Here is a tiny trained network, its code and every weight. The questions are about switching its units off for an input and a class, where a switched-off unit gives its printed mean instead of its output.

import numpy as np


def w(rows, s, z=0):
    codes = np.array(rows[::2]) - 128.0
    scale = np.full(codes.shape[1], s)
    scale[-1] = z or s
    return codes * scale


def f(y):
    return y / 2 * (1 + np.tanh(0.7978845608 * (y + 0.044715 * y**3)))


def log_softmax(a):
    a = a - a.max(-1, keepdims=True)
    return a - np.log(np.exp(a).sum(-1, keepdims=True))


def net(x, mask):
    res = np.array(x, float).reshape(1, 3) / 4 @ E
    y = f(res @ A[0][:, :-1].T + A[0][:, -1])
    res = res + np.where(mask, y, B[0][:, -1]) @ B[0][:, :-1]
    return log_softmax(res[-1] @ U[:, :-1].T + U[:, -1])


A, B = {}, {}
E = w([
[157,179,193,50,119,208,24,142,41,152],'x0',
[96,115,126,220,174,202,135,31,101,126],'x1',
[122,9,110,75,164,186,135,132,15,160],'x2',
],0.013)
A[0] = w([
[170,163,161,95,65,224,118,132,167,65,177],'N0',
[176,211,183,143,158,50,78,144,192,70,211],'N1',
[140,215,186,102,50,130,133,176,172,82,193],'N2',
[112,96,107,136,209,235,102,149,115,128,155],'N3',
[147,93,30,216,167,129,174,102,133,95,191],'N4',
[180,96,111,74,114,88,123,252,126,104,206],'N5',
[120,97,83,16,72,69,156,254,103,108,194],'N6',
[117,97,84,193,134,82,113,96,215,117,197],'N7',
[134,126,147,77,155,194,74,87,115,97,163],'N8',
[75,41,93,142,144,205,136,66,58,119,254],'N9',
[132,87,145,79,127,149,92,157,46,190,229],'N10',
],0.0083,0.004)
B[0] = w([
[130,122,144,213,112,163,124,112,68,105,181],'N0',
[75,113,116,175,7,166,112,204,141,6,246],'N1',
[66,110,91,202,86,208,153,127,110,25,229],'N2',
[97,98,179,82,210,168,63,81,87,180,200],'N3',
[151,156,181,181,158,97,145,115,164,163,237],'N4',
[177,142,69,89,91,59,191,250,161,19,224],'N5',
[163,186,79,86,112,45,193,210,219,144,249],'N6',
[217,174,157,84,207,75,254,151,205,143,233],'N7',
[174,59,191,145,154,195,21,116,31,107,196],'N8',
[167,187,216,163,236,236,96,103,78,151,255],'N9',
[178,137,133,102,201,73,195,138,139,196,237],'N10',
],0.0069,0.014)
U = w([
[89,75,55,154,113,58,104,92,116,180,29],'0',
[117,91,80,91,105,111,97,86,182,165,5],'1',
[79,114,87,168,102,160,88,154,136,43,101],'2',
[146,78,98,67,164,97,104,155,122,184,32],'3',
[148,161,84,120,138,45,253,195,206,118,193],'4',
[137,114,209,167,193,173,96,24,89,157,245],'5',
],0.0079,0.0028)

Each question gives the input, the list of numbers given to net, and the class t.
The units are the neurons (one row each of A and B). Each row of codes is followed by its name. A weight is (code - 128) times the scale printed after its matrix; where a second scale follows, it is the last column's (A, B and U).
mask holds one flag per neuron, in row order. A switched-off neuron (its flag False) gives its mean, the last column of its row in B, instead of its output. The means were averaged over made-up inputs and are rounded, as every weight is.
A unit's drop is (log p(t) with every unit on - log p(t) with that unit switched off) / (log p(t) with every unit on - log p(t) with every unit switched off).
The circuit of an input: a set's keep is (log p(t) with only the set's units on - log p(t) with every unit switched off) / (log p(t) with every unit on - log p(t) with every unit switched off). Starting from all 11 units, units are removed one at a time, each time the one whose removal leaves the highest keep (on an exact tie, the one counted first), for as long as the keep stays at least 0.8.
circuit, biggest first: the units of the circuit, biggest drop first
k most important neurons: the k neurons with the biggest drops, biggest first
drop of u: that unit's drop, to one decimal
input [3,8,-8], class 2: circuit, biggest first => (N1)
input [0,1,-2], class 2: circuit, biggest first => (N6 N10)
input [1,4,-8], class 2: 2 most important neurons => (N1 N6)
input [8,-8,6], class 4: 2 most important neurons => (N6 N5)
input [0,3,-2], class 5: 3 most important neurons => (N6 N5 N1)
input [4,-7,-7], class 2: 2 most important neurons => (N2 N1)
input [8,-6,3], class 4: 2 most important neurons => (N6 N5)
input [-4,7,-1], class 5: 3 most important neurons => (N6 N5 N9)
input [7,4,-5], class 2: 2 most important neurons => (N9 N1)
input [5,-2,2], class 3: 3 most important neurons => (N8 N9 N7)
input [7,6,-6], class 2: drop of N4 => 0.2
input [0,-1,-6], class 2: drop of N1 => 0.1
input [2,-1,-7], class 2: drop of N8 => 0.0
input [7,-8,6], class 4: most important neuron => (N6)
